[-209  -14  216  149 -175   75    6  -23   80  -56  -40  113 -191  279
  362   35  -14 -160  -98   23  161  124 -415   -9 -128   97  173  465
  -57  -83   -2  276   51  284  -72  423 -182  -36 -176   43   71  -91
 -146] => 6
[-349  323  172   62  209  -60 -166  201  152   -5  -57  271  -14  -44
 -178   37   63  -57  108  -84   20  -43 -288  -69 -256   13 -212 -123
   72   52   -2   31  -85  -21 -218  153  312  148  -62 -356   16  132
 -212] => 4
[ 246  164   85   84   55 -390   88  149   14 -100  -23  117   62 -101
  -45   69   41  -43  143   81  128  -23   46   80  -60  198   72  -99
  182  -80  281   23   36   82  -77   34  -26  -66   30    9   40  -99
   69] => 0
[ 229  151  -26 -632  -75 -260  221 -227 -148 -165  -68  -44  -11  123
  -49  103 -283  227  -14  -54  287   47 -222  101  -15 -160  155  -15
   33 -139  256   45  -62   91 -111   73   -2 -510 -228  201 -199 -313
  440] => 5
[ -63 -199  202   26   85 -378 -365  235  -53   17  -49  229 -115 -235
 -214   36    3  -77 -250  -21  -76  320 -357  -46   54  135  133 -113
   -9  -89  193  205  214 -106  -39  117 -137  -31    3  -41  150   77
 -264] => 3
[  56  135  166   73 -297 -152  -50  191  253  -61  -14   91   14   -1
  -50  131  188  -96  128   33   76 -214 -191  -20  207   51  333 -163
 -149  -24 -217  -28  385  230  203  111  220 -343   57   43  103   59
  110] => 5
[ 263  -34  -27  285 -213 -303 -104 -109   84  -81  -54 -103  117  352
  186  -39  310 -170  188 -247  210  -59   13 -224   68   41  -45  203
  -23   92   78  -22  111  409 -159   -8   81  126 -233 -166  163 -305
  118] => 4
[ 474  -53  143  -83 -249  108   99 -201   68  -13   72 -183   49 -115
   20  242 -197  -75 -899  242  177  -12 -134   46  353 -293  660 -318
 -472  184 -153    6  -30   -7  362  -67 -101 -330 -131 -133    0   22
  187] => 2
[ -12 -322  239   40   76  306  140   74  -69  144   15 -220  124  117
  127  -43  -97  305 -125  -16  -37  -95 -453   58 -146   11  -73   83
  183  114 -181  193  -65  -70  196   18   40  139  -34   -2  -10 -168
  110] => 7
[-180   65   94  164  147   12  -87  -95  -42  -41 -273 -218   95  124
   37  -27  -53  107 -503  -41 -102   -3 -119   11  102 -213    5  105
  -69  -68 -224  169   23 -176 -220   24 -102   30  -41  -38   54 -106
  127] => 3
[ 376  -44  -74  -33   44  -73  -78  -14  -66  -27   20 -115  -16   53
   11   63  -62   29   26  -70  100  -18  173 -140   -1  169  149 -167
   19  -52   -2 -180 -123  -87   49   80    4   64  -89 -114  124  112
  105] => 8
[ 222 -204 -347  -85 -227 -206  129  290 -147  -36  -51 -108  208  186
  292  -62  -65  160   96  -44  212 -131  400  359 -382   87   10   86
  121 -146  250 -280  -83  -89  -79  346  250  -75 -107  117 -181 -120
  572] => 4
[  23    0   22   -9  -90   90   11  200  -39  -14   23  147    7   54
   98   16  -12    3   17    9  -26  -65   -9  -59  -29  -21   44  160
   96  -24  108  -18  -27   15    0  182  -30 -206  -42  -45  -52  -73
   77] => 8
[ -65 -253   29   21  -43  226 -125   80   36  228  -62   11  132  -33
  188   -9  -99  144 -272  -37 -102   35 -299   12 -222   51   49  104
  -55   -7  -19  137    2 -149  -67  -37   -1  137   17  -28   50 -161
   87] => 6
[  86  -52  -57 -140  -76   64  100   79  -45   28   67  123   68  -24
  -12  -10  -36  -67   41 -105  234  -32  -40   13  -58  -38  109   11
    6   95   91   80   15  191   78  -52  147 -229   78   81 -204  -86
  204] => 7
[ -83  -73  -49  120  -90  150 -129   97 -165   96 -178   59  224  112
  213 -220 -125   66 -265  -14  -17   86    5  124 -243  -18  106  196
  135 -185   71   93  -54  -79 -254   77  127  158  -51  136  203  -15
  257] => 0
[ -89  307  293  209 -120 -150  317 -376   -1  -26   29 -111    3 -105
 -203   53 -163 -153    1  368 -137 -112   64  407 -239   48 -260 -338
   51   51  216  234 -451   63  -50 -164  253  180  272   54 -307   87
  -19] => 5
[ -73   18  533  120  397   91    3 -151   -4 -247  242  489 -227 -517
   10 -151  116  179   47  313  -49  141 -166   44   16  -82   96  -16
   35  183   30  380 -358   89   92 -134   58  309 -196 -117  -86  127
 -511] => 2
[ 190 -442 -100  176    3   79 -145 -381   39  132  156   28  232  302
  136   59   82   41  185 -125  141 -715  117  118  480  122  -65 -238
 -359  -37 -625   45  156  -96  386 -247 -240   13  177   55  -38 -151
  399] => 6
[-151  344   81  384 -120  184   66  117  264  305   -7  468    6  249
  -25   27  165 -348 -125  229  158  202 -279   71 -257  122  -17  129
 -155  -82  -86  121   63  352 -213   44 -176  314 -239  -27  -35  119
 -485] => 7
[  82  204  -47 -267 -397 -209  256  125  -18 -112 -131  198  162  473
  186   93   98 -175  436  -78  -22 -280  -81   62 -425  218   52  437
  271 -177  172 -104  266  -54  -37  298 -177 -120  160  122  -18  -88
  162] => 7
[ 138  255  161  -22 -163 -545 -203  -83   86   17 -176  289 -127  -13
 -162   56   90  117  177   72  -56   90  -37  -44  -39  101  155 -140
    0 -108  174  161  155 -272   32  -57   13  -13  175   40  264  -36
   82] => 7
[-196  150   58  278  170  189  189 -110  154  -27    7  -52 -135   96
    4   37  151 -209  193   -6 -133 -105   33  152   95   51 -186  183
  -24   82  -31   77  -55   59 -129  -26 -224  155  -85    0 -166   20
 -305] => 0
[ -43  -28  -21  -57 -104  191   89  -35  -64   44  -32   60  112  152
   16   41 -117  -38 -153 -103   82  -69  -76  -52  -26  -20   82   70
  -63   16   -6   67   15   86  -27   15  -22 -250    1   44 -136 -179
  199] => 2
[  16  286 -245   76   13   39  229  212  134  330  167  -70  148   90
  128   -3  210  -59  178  -38  112  290  140   79 -467  -58 -314  217
    4  208  525 -114 -104  295 -153   40  153  189  -86   91 -262 -120
 -320] => 4
[  71 -408  -30 -205   -5  158   13   40  -79   63   26 -121   -2  -36
   -4  -68  -16   40 -140 -116  183   84   90  -81  159  -86   39  -88
 -130  248  -37  -13  134  167  136  -30  139  -56 -106   22  -95  -90
  100] => 6
[-380   43  -25  593 -116  338   53  274 -104 -131  -78    1   53  268
  -91  107   44 -121   60  -78 -267  140   76   56   85  -13  -78  246
  103 -158  -21 -337  -89   25 -460  327   95    1 -250   57  156  104
   52] => 1
[-194  -84 -339  228  -45  -69 -263  251 -112 -345  -90  114  -16 -112
  -12  -29  161   88  676 -195 -215   77  253  -84 -268  121 -262   77
  208 -388  -78 -284 -125   49 -406   51  -21   85 -183   23  289  -31
  135] => 2
[ 252 -101  129  130   -3 -424 -164  -19 -118  -97  295  112  146 -350
  134  -27   72  220   45  173 -169  378 -276   -1 -185  159   -3   74
  386   -4  403 -126 -224  -97   -2   75  -35  188 -133 -102  -36   61
 -201] => 7
[ 401 -224  -72 -180   81  380  160 -360   36 -163  203 -417  -38   -6
  169 -101 -134   11 -293 -330  208  -57  353   16  112  -22  143  148
 -198  206  166  152 -137  207  327 -266   53 -107  -21  -50   15  -37
  166] => 5
[ 101   -8  -12  187 -108   38  -21   98   11  -11  -10  292  173  -11
   17  -32   21 -177  200  -48  136  -48 -113  -68 -144   87   97   22
   30  -55   98  112  -17  233  -43  -70  136  -86  -24   16   -3  -80
   71] => 4
[ -36   75 -109 -136  132 -159   32   71  101  185 -153  -32 -211  102
   11  150   97   51 -137  154 -221   98  174 -110   39   58  147   74
 -288  -14  -92 -115   97  -60 -100  138 -361   19    9   -5 -103  -21
 -243] => 2
[-130   38  180  216  138 -266  -40  201  222  115  -97  194 -426  135
 -188   55  227 -127   42    5  -45   80  -18   29  235  -19 -214   -4
  -37   22  -37   89   41  309 -173  203  -81  177 -372   36  -12    9
 -236] => 0
[ -49   97   65 -378  -31  -43  -99 -276   34   -2  238  212  -20  -63
  -76  -37  -76   55  -37  -37  -52   35 -320  -85  -15 -131  -68  -65
  -23  133 -128   12  -39 -131  320 -208   70 -196   -6   78  -58  131
 -101] => 0
[ -71 -131  121  -54 -132  109   10  321 -136   -4    7  282  100  -67
   77   39   34  142  -35   72  -24  116  -34 -100 -127   29   43  138
  153  -24   88  -22   14   35 -156  153  118  -92   55   13 -110  -71
   23] => 5
[-347 -192  -13  258   40  371  -13  412   89  132  -20  208 -142    3
   92 -137   49  -83  201 -191  -31 -161 -162 -107 -192  108   -7  471
    0 -126   43  156   15   33    2  127  153  -14    0    3   48 -102
  -69] => 7
[-155  311  224  -90 -128  253   68  153   53 -242   -3   97  184 -165
  -79   22   51  -55  173   30  -87  -40   76  100 -238  -55 -183  -69
   73  -83   88   53   47  206 -108   28  303 -178   32  131  -87  153
   85] => 8
[ 135   11  105  328  -79  -87  115  175   46  199  114  -28  -52  -57
  201  117   17 -269   97   19   43  153 -108  -28  183  178  229    3
   22   27  157  -84   18   16  -41  210   82   90  -49 -125  -12   -4
 -128] => 7
[-112  -13 -147   26 -144   53    9  100  -70  -91 -273    8   62  454
  -36  129 -163  -65 -339 -116  230  -54 -207  -20 -141  -45    8  195
  -32 -271 -214  -67   -5  294 -374  273 -164 -139 -257  -32   52 -171
  393] => 4
[ 223  295  106  222   99  -96  -32  -61  163   68  147  130  -45 -224
 -115  -29  -44 -180  177  179   67  -58  -81  194   93  138 -109 -265
  -14  198  223  -17  296 -219  227  -82  -28   -2  134   54 -126  122
 -318] => 3
[ -35  -23 -230  166  161  440  109 -318  -25  -84  114 -490  233   83
  158   60 -101  -10 -250  106   74 -235  406  345  255  -73   11  -55
 -338  -62  -98 -127  -88    4  -32 -100 -376 -117  -76  242   18  -15
  146] => 0
[ -92  160  -43  311  169 -238 -244 -219  115  -20  -83 -229 -151  368
  -59  -47  296  197  427 -248  -86  -21  189  -34   12  135 -288  -86
  -56   73 -153  -82   90  -35 -221  138   67  490   22 -151  107   36
   19] => 1
[-206 -542  -83  -59  -57 -261    1  242 -344   58 -222 -540 -178  194
   49 -149 -209 -193  -39 -300   91  282 -153  -80 -232  267 -154  102
  245 -366  -99   15  112   36 -116  310   33  374 -161   59  550  -17
 -189] => 7
[ -33 -163   18  -92  -71   12  -30  126  -30   34  -11   76   41   39
   65  -21   37   58  -13  -16   36 -112   75  -27   -4   84   55   33
   27  -38  -12   27   47  -65    4    8   59  -48   90   55   -6  -65
  158] => 3
[ 323 -182 -142    5 -376 -602 -297 -117  196  221  -27 -304  166  242
   70  127  -24 -372 -199 -161  398  -13 -208  -94 -273  475  183 -252
 -388 -292  217 -134  314   91  -43  162   55  220 -170   81  360  -59
   97] => 6
[ 192  -70    2  -27 -114 -227  -68  182  -47  -36  127  348   47 -173
  -86   46   52   83  265   -6   31   77  111  -93  -96  131  121 -197
   91   80  196 -124  -39  130  126   77  210 -168   24  -83  -81  -14
  197] => 0
[  -2 -181  -36 -506 -211  -35  115  656  162   86 -253  276   -5   94
   61   18  181  -98   50  -12  271  -55   11 -179 -227   33  315    6
 -194  110  -35  148  323  184  -72   -7  262 -299  192  -90 -233 -207
  380] => 8
[  39 -110  -49   63 -286  471   27  115   65   42   59  464  108  412
  -31   88   18  -86  150 -273  173 -125 -263 -201   -9 -109   48  115
   -3    9 -148   29  -79  365 -112   13  190  -94 -146 -163   -3 -104
  419] => 0
[ 205  -28 -126   -9  -75 -165   65   67  -61   67  120   34  103  -20
   -8   83  -62  -87    7 -176    7  230  -26   10   -9   89    8   -7
  114   25  201 -212  105   81   30   29  -71  -95 -128   46   36  -80
    5] => 1
[  89    5   15   44  -99   26   56  149  -76 -108  -53  275   41   64
   70   -1   -2    8  189   60   -8  -20   64  -41 -161   37   74   63
   27  -71  -35  -46  -33  -52  -27   95    3  -57  -24  -14  -75  -26
  139] => 5
[  77   64   93   86  -49   17  -94  -28   34   11  139  225   96  -11
 -123  -23   75  144  122   43   36  -84   -2   31 -101   81 -145  -85
  -31   67   86    7   24  160   79  -33  167  -56   38   28 -179  -17
   43] => 4
[ 238  -34  -57  130 -303 -369 -109  425  -64 -129  -16   34  351  140
  142  153   96  -13   48  -77   16  118  119  178 -605  304 -110   42
  232 -163  693 -145   11  114 -413  385   72    6  -53    2  110 -178
  223] => 6
[ -58 -246 -352 -126   51   72 -628  208   38   72   40  474   63  -18
  -25  100   50  -78  115 -270  108 -268  -46   42   40   53 -137  -49
 -174 -232  -38  -52  217    1  -68  150 -376 -244 -117 -125  169   38
 -124] => 7
[-128 -372 -220 -193  216  616  163  173 -152  118   19 -270 -141  107
  282  102 -113   61  -44 -246   29  254  -42 -111  193 -185   60  349
    6  160  -71 -102  -87  -92 -145  126 -225   12 -118  -19  -10  -69
 -127] => 5
[ -36   23    6  183   51   71   45 -101  -24  -21   62  -18  -16  -61
   23    6   15   40    3  -32 -122    5   95   39   63  -53  -47   49
   -3  123   32  -16 -104   27  -56  -22   23   29    2  -55 -124  -74
  -45] => 4
[ 404   67  -24 -133 -161  231   97 -324   -4   20  368   88  -30   -2
   -9   98 -445 -288  141 -277    7  -79 -412 -287 -299  179 -136   67
  -60 -152  177  -92 -189 -200  362 -247   35  -60    3   17  169    0
  -74] => 1
[  77    2  -15 -110    4  -30   32  -67   20   68  -29  151    3   91
  133  -49   16   -5  -39   36   67  -85   56   31  -74   37   57  124
    1   51   79  135  -32   62    0  -54  -54   -3   50   -4  -46  -93
  -50] => 3
[ -80    4 -115  -57 -197  124   78   97  -33 -105   -1  253   31  346
  140  -10  169  -35   95 -193  194 -302   70   -5  -28 -237 -241  505
  255   90   61   84  -66  147   49  114 -146 -370  -58  165 -258 -221
  230] => 3
[ 390  154   62  -18 -359 -206   94    3   80  204 -104   11  278  123
  145   28  -55 -191 -256  162  119 -116 -148  123 -243  348  280   39
 -184 -328  136   94  276   92  -86  -29   -8   71  221  -67 -132 -124
  222] => 3
[  61  -88   31  285   12  -79  -50   37  -95  -89  104   74  104    6
  -18  -58   85  117   59  -43  -34  -30  143  -29   16   90   10  -10
   84  -32  -35  -60 -166  167    4  -45  152   24  -73  -72  126  -65
   98] => 4
[-158 -285 -275  163  -18  -63 -250  114  144   76 -174   64  135  149
   23   73  105  -52 -252  -17   49 -181 -119   -3  -56   52  397  -69
 -489  201 -212  -60  168 -230  -45  -24  -35 -273   33 -108  -47 -139
   65] => 0
[ 229 -198 -339 -361  129   61  197  176  -19 -141  164  487 -198 -156
 -257   51  160  536  189   61  286   86  482  -29   88 -429  175  -22
  -25  446  140 -293  -63  391  291  120  143 -301 -204   17 -230  -32
   71] => 8
[-138    9  -16 -121  -55  -50   56  190  -44  100  -41  193  -69   38
   36  -10   79   48  303 -135   19  125   20 -178  -55  -43  -12   80
  199   81    9  -42  -63   45  -13  159  198  -38  -30  -97 -107  -39
  112] => 7
[  59 -105   -9 -174   54 -229   -8  242  -40  -67  -84  198  -97   13
  210  -16   95    6  132    1   89   42  144  -96 -186  145   46  174
  248   11  167  -10 -169 -132 -198  104  -15  115  -56 -120   16  -57
   28] => 8
[ 188   94 -206  -46  -94 -385  -29 -169   32  -39 -154  172   85  339
  -11   45   -3  -73   27 -103  244 -195    0 -144  -70  -33  200  -59
 -216  -16 -103   27    1  191   57   41  -65 -342 -134 -100  -15 -246
  177] => 5
[   8  404   90 -387 -185   51  209  -41  -48  126 -157  -98   65   61
  188 -147 -232  150 -128   57 -153  182   -8  -53 -204 -282 -255   75
  376 -176  -14    5   14   58 -197   39  264  244   38   94  147   20
  166] => 5
[  18 -274 -258  157  245  149  -13 -140   33   -5   94 -472   27  206
  -18  226   -1  -78 -246 -296  205  -75  -49  -52  300   53 -169   67
 -185   71  -79  -83  -13  -52  -79  -40 -347  -87  -31 -114 -104 -110
  -82] => 2
[-146 -136 -214  117    0  297   31   10  -46  -51  -38   59   28  216
   69  -61   16  -21   80 -218  131 -143   85  -56  -12  -71   -8  315
   -3  -18  -79   39 -111  108  -15    5  -27 -153  -83   11   -3 -117
  119] => 4
[ 119  -79   -2 -110   38  306  198  -86  -33 -222   85   27   62  133
 -178 -236   96  -10  192 -340  336 -307   53 -151   -8 -231 -179   88
  109  293 -138  161 -132  330  189 -283  489   -1  104 -274 -330  -40
  411] => 8
[ -57 -114   77   39 -267 -151 -142 -229  325  252   36  -33 -313  200
 -170  206   33  -84 -242 -107  -75 -265 -304 -157  311  -12   94 -119
 -320   13 -204  215  129  -93  355  -24 -183 -232   53   95   38 -105
  -35] => 1
[-249   85   91 -320 -120  -28   23  291  -52 -144 -232 -173   71   93
  -69  130  189  215 -416  -25 -177   87  128 -122  161 -383  212   78
 -230  -72 -263  -58  224   58 -126  295   61 -345  -15  -56 -142  -11
  248] => 4
[ 312   77 -155 -166   73 -152  312 -400  148  -66   46 -404 -252  170
   59   20  147  455   48  148    3 -170  373  -40  182 -148  246   47
 -159  315   64  -15 -227 -127  249  -91    9  -92  142 -104 -277 -161
  105] => 2
[ 172 -149  -33   53  -56 -143  -60   40   49   40  144   -9   18  -40
  -77  134    1   26   17   19  -62  -69  -24  -13  195  105    6 -148
    5   69  128 -113  120  -50  107   13 -111 -212   65   36  -50  -64
   22] => 7
[-373  -83   27  570  159  343 -147  300   87  151   47  181 -112   22
 -133  -81  170 -272  115 -221  -44  196 -205 -167 -114   68   25   92
 -416   87 -279   10   32  375  -79   59  226  163 -240 -137  -22   50
 -264] => 8
[  91 -146  -13 -126 -302 -101 -120  -44  299  -75  230  167   52  114
  -93   38  158 -165  -45  -99  330 -298 -281  -77  -48   21  -28    1
 -167  186   88   64  204  281  355  -41   68 -427  -85  186 -292  -70
  151] => 3
[-333  168 -482 -287 -286  146  109   84  -35   34 -321  -61   -3  383
  348   56 -181  100 -237   29  222   75  -13  -52 -228 -176   47  485
   14 -190  -24 -248  120 -468 -459  313 -165 -308  -50   58  -93 -251
  137] => 1
[  16  153 -103  277 -145  323  101  257 -111  116 -152 -330  339  250
  316   20 -115   65 -181   95  -70  138   44   68  -45  -18  255  154
  -83 -321  -30 -199  126  114 -328  298  -84  -33 -108  118  200 -141
  436] => 0
[  36 -338 -251   82  -46  -90 -204 -189  159    0   30 -222   56  231
  117  188  137   59 -334 -100  262  -57 -434 -232  118  -66  131  217
 -248   60  -31    3  197  270  -96  115 -352 -145 -233   -6  151 -294
 -363] => 3
[ 199   13   28 -161   45 -147  -47   24  -18   80   67  175   62    1
 -103   23  -31   13   10 -120  193   29 -247  -53  -41   15  -37 -116
  132  100  171   75   26  116   58  -11   19 -131  -98   -4 -126  -96
   11] => 2
[  58 -217  200 -592   16   36   55  113  -64 -239  247  319 -117 -213
 -243  142   12  262  264   80    4  -66  111 -119  309 -113  -50 -340
  112  203    9 -140  -23  -31  240  -71  133 -330   29   13 -130   76
  244] => 2
[ -96  102  158  301  305  -47   26  255 -118  -75 -105   21  -88 -243
  107  -19  122  128  -69  313 -336  138  716  230  228 -135 -177 -183
  248  -85  -46 -224 -369 -102 -381  220   82  438 -306    3  193  293
 -202] => 2
